Each row of numbers stands for one thing and depends on some of the facts below. Use the named rows to name the rest.

Some things and their rows:
z877: -12 -7 5 -6 21 7 3 -4 5 8 7 2 4 19 -9 -3 -8 -11 7 1 -2 -9 -22 0 2 -5 5 1
z614: -6 -5 -9 -12 1 2 22 11 -14 8 1 3 22 13 -18 -12 -10 -13 9 36 9 -10 -31 9
 -13 -30 40 -6
z986: -23 -18 -3 -6 1 -10 7 -14 -30 21 1 31 -17 -5 -16 27 0 -8 15 -6 14 -9 -1
 -2 -24 1 -27 -7
z974: -5 -27 31 -15 -18 -50 3 12 -8 25 -6 27 -4 41 -24 21 27 56 37 6 -23 -44
 -39 -10 -6 0 2 34
z237: -6 -6 -16 -3 -30 -11 -3 -7 -21 -6 -7 15 -25 -35 0 12 13 3 6 -3 11 7 40
 -5 -16 8 -31 -5
z984: 23 15 42 3 45 7 42 3 12 20 -16 25 -31 -12 -30 -28 -33 16 -5 13 -3 -10
 -11 -17 34 -14 -23 14
z617: 12 5 -10 -4 -15 2 -5 1 11 -16 -5 -10 -9 -11 7 -14 7 7 -6 3 -6 5 26 2 6 1
 -2 2
z171: 11 7 -15 -12 -26 -8 2 18 9 -17 -8 -8 0 -15 -3 -13 13 3 -14 29 4 0 14 14
 -5 -9 16 -11
z301: 18 -8 -10 4 -8 4 -5 3 17 -19 -5 -7 -17 0 3 -24 14 0 -13 1 -9 12 28 2 6 0
 1 9
z996: -60 -30 -6 -4 42 8 -18 0 29 -18 18 -32 -1 18 -17 -28 6 -56 38 6 3 4 -24
 -15 6 -2 14 35
z819: -10 -9 10 16 11 -1 8 3 -17 18 3 6 6 -2 -1 18 1 -16 2 -10 10 14 -20 -7
 -14 3 -5 6
z172: -4 -6 6 -5 18 5 4 -4 3 8 4 5 3 20 -9 -1 -7 -6 2 1 -4 -9 -19 3 1 -4 6 1
z941: -20 23 9 25 -28 -22 -14 17 -3 -20 -3 -4 -12 -28 16 13 -4 16 -16 -23 1 9
 38 -30 13 -7 9 -16
z558: -5 -2 -32 10 -14 72 34 12 -35 11 8 50 63 -8 13 21 11 -9 -1 -13 1 11 -26
 -17 -43 -34 9 0
z735: -2 -7 6 -2 16 4 4 -4 4 8 4 4 2 20 -7 -1 -5 -5 1 0 -4 -7 -17 3 1 -4 5 2
z540: 21 -14 -10 7 -5 6 -3 4 21 -22 -5 -6 -20 5 -1 -29 19 -4 -17 1 -10 16 29 2
 6 -1 2 12
z549: -1 -3 -19 -23 -22 -4 -7 -14 -1 -14 -6 11 -28 -12 -6 -7 5 11 5 8 -2 -15
 40 5 -1 2 -19 -8
z484: -8 -7 -18 -7 -30 -12 -3 -10 -23 -4 -7 19 -29 -33 -2 13 12 5 7 -3 11 3 42
 -3 -18 8 -34 -6
z141: 12 7 -2 15 -28 -7 -3 -9 -20 -6 0 -12 -12 -26 11 4 13 2 -9 -7 7 29 25 -10
 -17 8 -8 0
z516: 29 -53 -5 31 7 -39 18 23 -32 39 -22 13 18 39 15 20 -20 -6 4 -22 4 14 -10
 36 4 -2 15 12

Some facts about the things:
z743 ζ z387; z165 ζ z671; z660 ζ z186; z228 ζ z281
z974 ζ z25; z983 ζ z558; z241 ζ z930; z797 ζ z533
z853 ζ z337; z615 ζ z385; z195 ζ z537; z984 ζ z228
z172 ζ z819; z798 ζ z51; z544 ζ z914; z357 ζ z141
z632 ζ z859; z3 ζ z348; z573 ζ z346; z712 ζ z237
z51 ζ z201; z387 ζ z171; z614 ζ z204; z762 ζ z121
z460 ζ z61; z25 ζ z125; z187 ζ z206; z976 ζ z26
z735 ζ z674; z591 ζ z160; z154 ζ z877; z174 ζ z984
z83 ζ z101; z84 ζ z265; z516 ζ z396; z859 ζ z3
z819 ζ z540; z26 ζ z451; z294 ζ z996; z124 ζ z15
z46 ζ z573; z704 ζ z46; z193 ζ z798; z47 ζ z354
z408 ζ z788; z75 ζ z581; z788 ζ z48; z201 ζ z743
z986 ζ z273; z812 ζ z731; z558 ζ z100; z517 ζ z294
z346 ζ z357; z999 ζ z434; z554 ζ z976; z61 ζ z830
z206 ζ z499; z696 ζ z853; z537 ζ z274; z502 ζ z187
z977 ζ z973; z877 ζ z182; z760 ζ z544; z889 ζ z152
z822 ζ z974; z914 ζ z85; z145 ζ z516; z385 ζ z174
z996 ζ z762; z100 ζ z812; z239 ζ z983; z839 ζ z324
z204 ζ z660; z955 ζ z57; z715 ζ z637; z903 ζ z704
z962 ζ z145; z641 ζ z408; z15 ζ z962; z182 ζ z771
z396 ζ z822; z245 ζ z977; z434 ζ z582; z366 ζ z32
z177 ζ z961; z743 Π z797; z581 Π z786; z582 Π z154
z165 Π z324; z228 Π z204; z301 Π z660; z540 Π z973
z111 Π z51; z850 Π z986; z974 Π z484; z983 Π z434
z671 Π z853; z731 Π z797; z853 Π z830; z615 Π z83
z900 Π z660; z48 Π z46; z195 Π z51; z748 Π z32
z984 Π z516; z172 Π z750; z798 Π z241; z544 Π z859
z357 Π z973; z674 Π z152; z57 Π z973; z274 Π z839
z549 Π z977; z632 Π z615; z750 Π z991; z3 Π z839
z573 Π z591; z281 Π z750; z712 Π z786; z51 Π z830
z387 Π z434; z614 Π z408; z762 Π z941; z460 Π z730
z25 Π z786; z187 Π z853; z976 Π z533; z735 Π z82
z591 Π z241; z154 Π z516; z773 Π z853; z451 Π z748
z261 Π z730; z121 Π z786; z174 Π z46; z84 Π z730
z859 Π z797; z819 Π z730; z26 Π z239; z294 Π z204
z124 Π z408; z160 Π z353; z622 Π z516; z704 Π z46
z973 Π z660; z193 Π z484; z47 Π z853; z408 Π z816
z75 Π z408; z348 Π z408; z186 Π z32; z125 Π z353
z337 Π z704; z931 Π z261; z201 Π z977; z152 Π z324
z986 Π z484; z812 Π z941; z265 Π z141; z835 Π z941
z246 Π z46; z558 Π z816; z354 Π z265; z517 Π z353
z346 Π z154; z999 Π z51; z941 Π z797; z554 Π z32
z533 Π z788; z61 Π z740; z388 Π z859; z353 Π z484
z961 Π z591; z200 Π z704; z206 Π z83; z696 Π z516
z539 Π z83; z873 Π z941; z537 Π z986; z502 Π z859
z240 Π z408; z81 Π z591; z977 Π z484; z877 Π z141
z82 Π z324; z85 Π z797; z760 Π z241; z889 Π z239
z822 Π z558; z914 Π z51; z771 Π z154; z145 Π z740
z637 Π z152; z385 Π z533; z996 Π z660; z740 Π z797
z100 Π z46; z239 Π z32; z930 Π z622; z839 Π z434
z234 Π z408; z204 Π z32; z955 Π z239; z237 Π z484
z715 Π z797; z786 Π z46; z903 Π z853; z962 Π z46
z641 Π z839; z273 Π z704; z15 Π z408; z182 Π z816
z396 Π z853; z499 Π z241; z171 Π z558; z245 Π z788
z366 Π z973; z617 Π z539; z177 Π z977; z101 Π z853

Rows to name:
No name comes twice in this set of rows, the named rows included.
-21 -11 11 -36 15 -30 -12 15 26 15 5 31 -26 21 -36 40 26 -8 -32 27 6 -44
 -31 39 -20 14 -20 -43 : z201
-26 10 28 -9 17 -33 -19 33 37 4 8 11 -11 24 -20 36 12 1 -46 9 -2 -35 -35
 17 2 3 13 -45 : z743
7 -25 6 9 25 8 7 0 12 4 4 7 -9 35 -14 -15 6 -15 -10 -3 -9 4 -15 3 -1 -6
 10 11 : z366
-7 -8 15 -11 22 -11 -4 17 26 11 6 7 -5 24 -19 17 15 -12 -27 13 -1 -17
 -36 22 -8 6 2 -17 : z798
-5 -19 10 20 16 2 11 5 -10 15 3 6 0 7 -5 9 6 -21 -3 -12 5 20 -19 -8 -16
 0 -3 13 : z154
-30 7 15 2 17 -4 -7 2 9 -2 9 5 -1 21 -7 4 -21 0 0 -10 -5 -20 -12 -15 17
 -15 19 -13 : z544
15 5 25 3 -2 2 0 -69 -41 20 34 -12 -21 48 -17 -1 -6 -2 -10 0 -2 9 -25
 -13 -36 -4 27 -20 : z573
-4 9 0 32 18 -17 -19 -22 -1 14 11 42 45 2 1 20 8 -2 19 12 1 22 -35 2 5
 31 -17 -8 : z853
12 12 32 -2 35 6 29 1 8 17 -9 18 -19 -5 -23 -18 -28 11 0 10 -3 -13 -15
 -12 25 -10 -16 8 : z385
-8 -10 4 -5 23 8 4 -3 8 6 6 1 1 22 -9 -6 -7 -13 4 1 -4 -7 -19 2 3 -5 6 5 : z3
10 14 -12 26 -17 -15 -20 -9 1 -10 -1 16 19 -31 15 6 18 8 4 6 2 31 15 -2
 3 26 -20 -2 : z830
13 -31 -18 14 19 -31 5 13 -18 21 -18 11 15 53 19 9 -63 -5 -5 -24 3 -15
 13 44 38 -19 36 -29 : z145
20 -23 -6 32 -9 0 3 11 4 -14 -8 -3 -20 -11 3 -15 30 -15 -22 -11 0 41 30
 -7 -12 4 -7 21 : z973
-34 -17 -8 -25 16 -2 -4 -17 -3 5 8 14 -15 15 -21 1 -6 -14 25 7 2 -26 -7
 2 -5 -3 -10 -2 : z517
15 14 -15 4 -12 -7 -21 -13 19 -19 0 11 12 -9 8 -13 10 15 4 15 -9 10 17 7
 19 18 -8 -6 : z111

Now the same things, written a new way:
Some rows with their names:
z346: -9 20 -5 -11 -1 -4 38 20 -4 10 24 -2 3 8 -18 14 32 25 -14 -19 -21 16 -4
 -4 -6 1 2 4 -1 -4 -4 -4 -5 -7
z239: -2 1 0 -12 -1 -6 -6 68 -10 -4 -20 -2 -5 4 0 18 8 -9 -10 -21 17 -2 -4 -7
 -8 1 29 12 -5 38 -1 12 -1 38
z165: -7 -1 -3 -4 -1 -5 -5 0 10 -2 24 -4 -3 -5 -3 -4 -5 -13 -2 -5 -2 -3 -4 -4
 4 -1 -1 2 -5 -3 1 3 4 -2
z517: 16 -3 42 -11 -1 -3 24 -10 50 6 37 -2 19 -13 -21 0 -5 -1 34 -15 2 -4 -2
 38 -5 -1 18 -10 -5 -3 -4 -4 12 -6
z614: -9 10 -1 -10 -2 5 -6 0 14 -2 21 -4 4 9 11 -6 -4 -18 -13 -14 14 -4 -4 3 7
 -1 -1 1 -4 -3 5 16 -1 -3
z15: -9 -1 2 -4 20 27 -6 -5 3 5 16 -2 25 0 43 11 -2 -17 -14 -2 16 7 10 20 1
 -1 -2 -12 7 -2 -3 -1 -10 -7
z839: -7 -3 2 -11 -1 -2 -6 -3 -8 -4 -6 -4 3 -3 -13 -5 -1 15 -1 1 13 1 -3 -9 -7
 -1 3 5 -3 -3 0 8 27 4
z704: -8 3 -4 -12 0 12 52 23 -12 0 -17 -4 12 -2 -21 -3 47 25 -11 -17 -19 9 -4
 -8 -4 2 0 29 -3 -2 -5 3 21 -4
z100: -6 1 5 -2 -3 -5 2 79 -4 2 0 16 -13 7 0 23 -3 -21 -7 -21 17 -3 44 -9 -8
 -1 5 45 -4 40 -5 -2 -10 27
z48: 1 1 -5 27 -2 1 1 -9 -9 6 -14 7 -13 4 11 -5 -4 -15 2 -2 7 -4 -1 8 -5 4 -2
 4 -5 -4 -4 -4 -9 0
z986: -4 -3 0 -13 -2 4 -5 -2 8 -4 -9 -4 13 -8 -18 -5 -4 15 0 4 13 -4 -3 -8 -4
 -1 10 4 4 -4 -5 -5 40 4
z171: -9 -3 -5 0 2 -5 16 -8 8 -2 -21 32 -10 19 -21 36 -4 -16 -12 33 -18 -1 11
 -6 29 -1 1 -10 14 1 -4 10 -10 -7
z261: -2 -3 0 -8 -3 0 -5 -7 -11 -4 -17 -3 0 1 -9 -5 0 20 -1 3 10 1 -4 -8 -7 -1
 -1 0 2 -4 -2 0 10 3
z85: 7 0 -3 24 -2 2 -4 -7 -5 5 -8 1 -13 -2 8 -4 -4 -8 8 -2 -11 -4 -4 -1 -6 4
 -1 -8 -1 -2 8 -4 -10 -6
z859: -4 -3 11 4 -3 12 -6 -1 -10 -4 -18 -1 -12 -9 -9 -5 -5 13 14 1 -4 -2 -2 -8
 -7 1 -1 -3 16 -3 15 0 -2 -5
z731: 9 1 11 4 -2 -5 -1 71 -4 4 -8 13 -13 6 2 30 -4 -14 -2 -21 -3 1 31 -9 -8 0
 -2 21 5 54 -1 -4 -8 11
z396: -8 1 -1 10 36 21 -6 1 1 10 15 -2 11 -9 52 -2 30 -10 -9 18 -14 13 33 -1
 16 -1 -1 -14 7 -1 -5 -4 -10 -7
z357: -8 21 -5 -8 -2 -5 30 13 -5 8 31 -2 0 11 -19 12 30 30 -14 -17 -21 24 -4
 -3 -6 1 2 5 -2 -3 -4 -4 -3 -7
z788: 1 -1 -1 -3 -2 5 -6 -8 -11 -4 -18 -4 -8 4 -4 -5 -2 18 0 3 16 -2 -3 -8 -7
 -1 -1 -1 1 -4 0 -1 12 6
z797: -8 -3 17 -7 -2 5 -6 8 -5 -4 -8 -3 -5 -12 -15 -5 -5 7 13 -1 -9 0 -1 -9 -7
 0 2 2 9 -3 16 8 7 -6

Name these rows:
No name comes twice in this set of rows, the named rows included.
-8 5 -5 -12 0 12 55 25 -12 0 -17 -4 13 -2 -20 -2 51 27 -12 -18 -20 11 -4
 -8 -4 2 1 28 -3 -2 -5 2 20 -3 : z46
-8 4 0 -12 -2 0 -4 0 15 -2 21 -4 12 6 6 -4 -4 -17 -13 -13 10 -4 -4 5 4
 -1 -2 2 -4 -3 5 16 -4 -4 : z75
-9 1 5 4 30 27 -5 -9 -12 -3 -10 -1 18 -7 27 3 32 17 -11 21 22 35 4 -4 -7
 -1 1 -13 15 -1 -5 -4 1 -7 : z516
30 -3 50 -12 8 -2 24 -8 25 8 31 6 4 -13 -19 -3 -2 13 41 -14 5 0 8 61 -8
 0 3 -12 -4 -4 1 -3 -5 -7 : z996
-4 -2 -3 -8 -3 -3 -4 0 26 -1 24 -4 2 -8 -10 -2 -5 -12 -2 -3 -1 -4 -4 -7
 12 0 1 2 -4 -4 -4 -4 13 -2 : z177
-8 -1 5 -9 23 23 -6 1 12 2 32 -1 32 -4 34 7 -3 -20 -14 -6 15 4 0 11 6 -1
 1 -9 0 -2 -2 8 -6 -7 : z124

Now the same things, written a new way:
Named rows:
z760: -15 4 2 -1 3 1 -13 0 -8 22 -23 10 4 7 -7 -3 -11 -3 39 27 7 21 9 -2 2 -20
 4 18 -5 4 -23 -16 2 -16
z554: -5 -9 -5 -13 -13 13 -10 -23 12 25 -27 34 -1 -49 -11 -15 -2 16 38 29 11
 24 -26 4 1 -17 -21 -1 -5 19 -23 -26 15 -9
z387: -31 5 3 -2 8 11 26 26 17 24 -24 38 -4 17 -1 6 45 -41 -14 45 -20 35 0 22
 9 -30 -5 -55 12 -23 26 -4 -7 -30
z246: -2 -10 -19 9 3 7 3 33 17 -19 23 -19 -11 10 -12 8 4 24 -62 -50 6 -17 32
 -3 -2 45 -5 18 7 14 34 21 -5 18
z237: 25 0 -6 -10 -3 6 2 -20 7 -38 27 -20 -7 14 32 20 2 -3 -44 6 -4 -10 8 -4
 -10 4 7 -65 -8 -23 -18 19 7 21
z999: -9 -9 -21 -21 0 -37 -14 44 -2 23 -20 30 11 19 -8 -27 -9 -7 18 44 -25 -25
 -31 -12 -8 -29 -10 -7 -23 6 4 -19 -12 -35
z976: -11 6 1 1 -1 0 -12 -1 -12 22 -28 14 6 8 -7 -7 -14 4 39 26 7 27 10 -2 1
 -21 3 16 -11 3 -25 -20 7 -22
z617: 18 -8 -6 -10 5 6 11 -14 3 -27 25 -19 -6 -1 -1 -4 11 10 -38 -26 4 -15 10
 2 -8 26 9 12 10 4 32 15 -9 17
z900: 22 -8 1 -12 15 7 11 -21 -17 -31 27 -23 -9 -4 -3 0 22 -16 -11 15 20 4 22
 2 -10 26 25 26 12 -19 36 14 -13 16
z996: 36 7 -21 14 -11 13 21 -21 -29 16 -31 -8 15 23 -5 -28 -39 29 26 20 21 37
 32 -5 -9 -24 18 36 -25 5 -23 -28 22 -35
z281: 8 -5 5 -7 -6 -27 -12 -24 5 -33 25 -26 -13 -19 -11 -14 30 10 -28 -23 4
 -13 12 0 -12 38 -15 -17 12 1 35 23 -7 18
z25: -7 -9 -17 41 16 14 -17 52 18 27 -33 -21 -15 20 -16 26 -31 12 -61 9 26 -4
 31 8 38 -30 -27 33 -16 22 -56 26 -15 -19
z731: 12 -3 13 6 -6 5 6 -18 12 -15 25 -24 6 -10 1 13 29 28 -19 -64 -23 -19 -26
 2 -3 11 14 9 -3 9 41 -6 -16 20
z85: 25 -3 7 23 -13 6 8 -24 6 -11 25 -25 -1 15 1 13 17 27 -34 -63 -27 -13 -21
 -5 -11 -1 -1 14 13 11 40 5 -14 16
z396: -24 -13 -19 -16 9 -12 -16 37 12 28 -1 0 13 18 26 -18 -35 -16 -51 49 9
 -27 -38 -15 22 -31 -10 33 9 19 -55 16 -16 -37
z873: 23 0 16 39 -18 6 4 -25 7 4 25 -27 1 19 4 21 26 29 -21 -65 -29 -15 -34 -7
 -10 -16 -5 18 13 12 41 1 -15 17
z366: -20 -9 6 -18 19 8 -15 -25 3 3 -21 -22 -5 16 -15 -18 -2 -20 39 32 24 35
 26 -3 -13 -24 26 36 8 -43 23 -28 -14 -32
z537: -11 8 -6 -13 -8 5 -16 -19 18 -14 -14 -7 1 20 33 17 -27 4 23 22 -9 33 6
 -10 -10 -29 -10 -66 -27 -39 -54 -24 18 12
z434: -13 10 9 12 3 -1 -8 10 -24 23 -13 21 3 -3 2 10 -5 -21 42 44 10 5 6 -1 10
 -17 11 3 -3 5 -32 -2 5 -1
z730: 23 -2 -1 0 4 4 19 -6 -18 -23 26 -13 -6 -13 8 9 18 -6 -21 8 5 -22 7 3 -3
 29 14 -6 11 6 27 21 -6 20

Which thing is each row?
No name comes twice in this set of rows, the named rows included.
26 -3 -8 -12 13 7 19 7 -3 -22 26 -5 -9 9 -2 18 -4 -32 15 8 -10 -24 -4 -7
 -8 30 13 20 12 11 34 19 1 20 : z141
-25 -5 29 -8 18 14 -17 -4 17 22 14 -24 6 16 -8 -11 -39 -35 -13 -12 26
 -25 -28 24 39 -32 -28 35 11 20 -54 27 -15 -33 : z822
36 16 -6 47 -24 12 20 -23 -28 27 -32 -12 17 22 9 5 -35 29 32 -64 -29 35
 -17 -11 -2 -29 -9 35 -9 18 19 -27 16 -36 : z762
-26 7 -3 -10 -3 8 -13 -9 18 4 -17 11 -2 20 27 13 1 -13 13 33 -13 34 5 3
 -5 -29 -10 -66 -21 -32 -47 -17 12 -1 : z193
9 -2 -2 -3 -17 12 -1 -21 -16 27 -26 41 0 -57 -5 -7 3 9 43 45 16 16 -30 5
 11 -10 -17 -25 -8 20 -35 -23 20 0 : z204
-29 0 -19 35 3 3 -15 52 18 24 -33 8 -8 18 -15 19 -17 25 -47 -13 12 4 33
 -9 21 38 -12 21 -10 19 -16 8 9 -1 : z712
-10 -5 5 -13 -12 12 -5 -19 -4 27 -23 40 3 -62 -5 -4 18 9 42 34 21 4 -33
 11 22 -4 -8 -35 -24 20 -31 -26 1 17 : z239
8 7 15 -11 5 1 24 -7 -7 -32 26 -16 8 -5 -3 -15 -8 -9 -19 -33 4 -24 8 18
 3 27 -6 17 11 5 5 25 4 18 : z816
-32 11 29 -16 -12 -4 -11 -20 18 11 -5 18 19 -1 6 -30 -38 13 40 -50 11
 -26 23 10 0 28 6 34 13 -53 -56 -31 23 -31 : z15
-11 13 19 37 -9 -1 -7 -1 -22 24 -13 9 6 9 6 22 7 5 40 -17 -20 -4 -21 -6
 10 -26 6 1 7 9 -6 -4 -7 5 : z797

